Below is a small trained network, with its code and all its weights. Each question gives an input and a class and asks what happens when units are switched off, that is, made to give their printed mean instead of their output.

import numpy as np


def w(rows, s, z=0):
    codes = np.array(rows[::2]) - 128.0
    scale = np.full(codes.shape[1], s)
    scale[-1] = z or s
    return codes * scale


def f(y):
    return y / 2 * (1 + np.tanh(0.7978845608 * (y + 0.044715 * y**3)))


def log_softmax(a):
    a = a - a.max(-1, keepdims=True)
    return a - np.log(np.exp(a).sum(-1, keepdims=True))


def net(x, mask):
    res = np.array(x, float).reshape(1, 8) / 4 @ E
    y = f(res @ A[0][:, :-1].T + A[0][:, -1])
    res = res + np.where(mask, y, B[0][:, -1]) @ B[0][:, :-1]
    return log_softmax(res[-1] @ U[:, :-1].T + U[:, -1])


A, B = {}, {}
E = w([
[83,133,146,239,81,168,116],'x0',
[249,146,79,160,75,88,117],'x1',
[128,137,116,123,131,142,106],'x2',
[127,131,128,127,127,128,130],'x3',
[130,114,133,133,131,119,132],'x4',
[100,116,194,87,38,93,77],'x5',
[182,75,143,97,81,221,174],'x6',
[123,162,119,117,123,143,121],'x7',
],0.013)
A[0] = w([
[89,117,174,90,145,150,127,128],'neuron 0',
[190,149,100,168,177,133,147,128],'neuron 1',
[4,97,130,83,206,178,141,3],'neuron 2',
[143,109,90,34,150,112,110,174],'neuron 3',
[143,115,161,106,53,87,78,125],'neuron 4',
[198,149,58,162,73,74,97,37],'neuron 5',
[187,119,63,142,90,113,140,101],'neuron 6',
[141,129,87,151,186,149,172,74],'neuron 7',
[111,156,113,166,164,87,113,56],'neuron 8',
[165,63,128,88,95,231,163,72],'neuron 9',
[105,151,172,196,96,155,127,102],'neuron 10',
[204,167,82,39,112,59,157,102],'neuron 11',
[140,125,157,43,174,119,115,110],'neuron 12',
[78,161,104,152,176,14,88,53],'neuron 13',
[86,115,125,215,87,151,103,75],'neuron 14',
[137,116,124,46,160,89,130,75],'neuron 15',
[130,135,159,105,43,75,99,99],'neuron 16',
[151,155,82,174,169,139,178,126],'neuron 17',
[138,161,116,212,63,156,124,220],'neuron 18',
],0.013,0.004)
B[0] = w([
[98,99,93,119,114,109,140,183],'neuron 0',
[85,105,110,81,112,161,116,201],'neuron 1',
[107,60,94,126,63,7,165,248],'neuron 2',
[119,128,129,180,180,132,164,207],'neuron 3',
[78,91,115,88,131,190,86,189],'neuron 4',
[120,115,56,130,78,29,183,200],'neuron 5',
[120,114,103,144,102,90,124,184],'neuron 6',
[114,120,133,87,128,206,54,197],'neuron 7',
[173,126,158,114,95,158,136,181],'neuron 8',
[181,225,160,149,32,145,125,225],'neuron 9',
[118,129,152,141,192,132,143,195],'neuron 10',
[139,94,154,162,175,89,149,222],'neuron 11',
[127,125,179,135,191,110,142,196],'neuron 12',
[162,217,177,132,26,181,122,244],'neuron 13',
[153,130,181,175,214,117,140,208],'neuron 14',
[203,144,190,135,201,141,122,195],'neuron 15',
[98,73,147,54,120,200,76,188],'neuron 16',
[68,85,124,75,151,214,110,208],'neuron 17',
[103,109,146,191,193,87,152,215],'neuron 18',
],0.012,0.016)
U = w([
[131,84,93,149,120,38,141,254],'0',
[163,136,183,195,249,106,135,118],'1',
[196,228,179,158,63,154,121,62],'2',
[88,78,124,61,168,185,90,59],'3',
],0.014,0.0068)

Each question gives the input, the list of numbers given to net, and the class t.
The units are the neurons (one row each of A and B). Each row of codes is followed by its name. A weight is (code - 128) times the scale printed after its matrix; where a second scale follows, it is the last column's (A, B and U).
mask holds one flag per neuron, in row order. A switched-off neuron (its flag False) gives its mean, the last column of its row in B, instead of its output. The means were averaged over made-up inputs and are rounded, as every weight is.
A unit's drop is (log p(t) with every unit on - log p(t) with that unit switched off) / (log p(t) with every unit on - log p(t) with every unit switched off).
The circuit of an input: a set's keep is (log p(t) with only the set's units on - log p(t) with every unit switched off) / (log p(t) with every unit on - log p(t) with every unit switched off). Starting from the 12 units with the biggest drops (on a tie, the unit counted first), units are removed one at a time, each time the one whose removal leaves the highest keep (on an exact tie, the one counted first), for as long as the keep stays at least 0.8.
circuit, biggest first: the units of the circuit, biggest drop first
most important unit: the unit with the biggest drop
k most important neurons: the k neurons with the biggest drops, biggest first
drop of u: that unit's drop, to one decimal
input [-3,-6,-7,-3,4,-8,0,8], class 3: most important unit	neuron 7
input [4,3,4,-2,-6,1,-4,4], class 1: 3 most important neurons	[neuron 9; neuron 18; neuron 2]
input [-8,-6,1,-3,3,5,-6,-4], class 1: 3 most important neurons	[neuron 15; neuron 12; neuron 3]
input [-5,4,-3,-1,-5,8,4,2], class 3: 2 most important neurons	[neuron 16; neuron 4]
input [-8,7,3,-5,2,0,6,-6], class 1: 2 most important neurons	[neuron 11; neuron 2]
input [4,-6,-6,1,-1,-8,-6,4], class 3: 2 most important neurons	[neuron 17; neuron 7]
input [-8,-1,-1,-5,-8,0,8,-4], class 1: 3 most important neurons	[neuron 13; neuron 11; neuron 3]
input [1,-1,-1,-6,6,-6,4,-8], class 3: 2 most important neurons	[neuron 13; neuron 17]
input [-3,-7,4,2,-2,3,7,-2], class 0: 3 most important neurons	[neuron 2; neuron 13; neuron 0]
input [6,6,-2,3,2,-8,2,8], class 3: 2 most important neurons	[neuron 17; neuron 1]
input [-8,-7,-2,5,0,5,6,2], class 1: 3 most important neurons	[neuron 15; neuron 12; neuron 3]
input [-8,6,-7,0,-3,6,8,8], class 1: 4 most important neurons	[neuron 11; neuron 13; neuron 3; neuron 12]
input [-7,-7,-3,7,1,-2,-4,-5], class 0: 3 most important neurons	[neuron 2; neuron 14; neuron 0]
input [6,8,-5,-5,8,-1,-5,6], class 0: circuit, biggest first	[neuron 5]
input [-6,5,5,-6,2,8,5,7], class 3: 2 most important neurons	[neuron 16; neuron 4]
input [7,-5,-7,3,5,5,1,0], class 1: drop of neuron 14	2.5
input [-5,-6,7,-6,1,2,8,-7], class 2: drop of neuron 9	2.1
input [-3,-5,8,-4,8,3,2,-7], class 0: drop of neuron 2	0.2
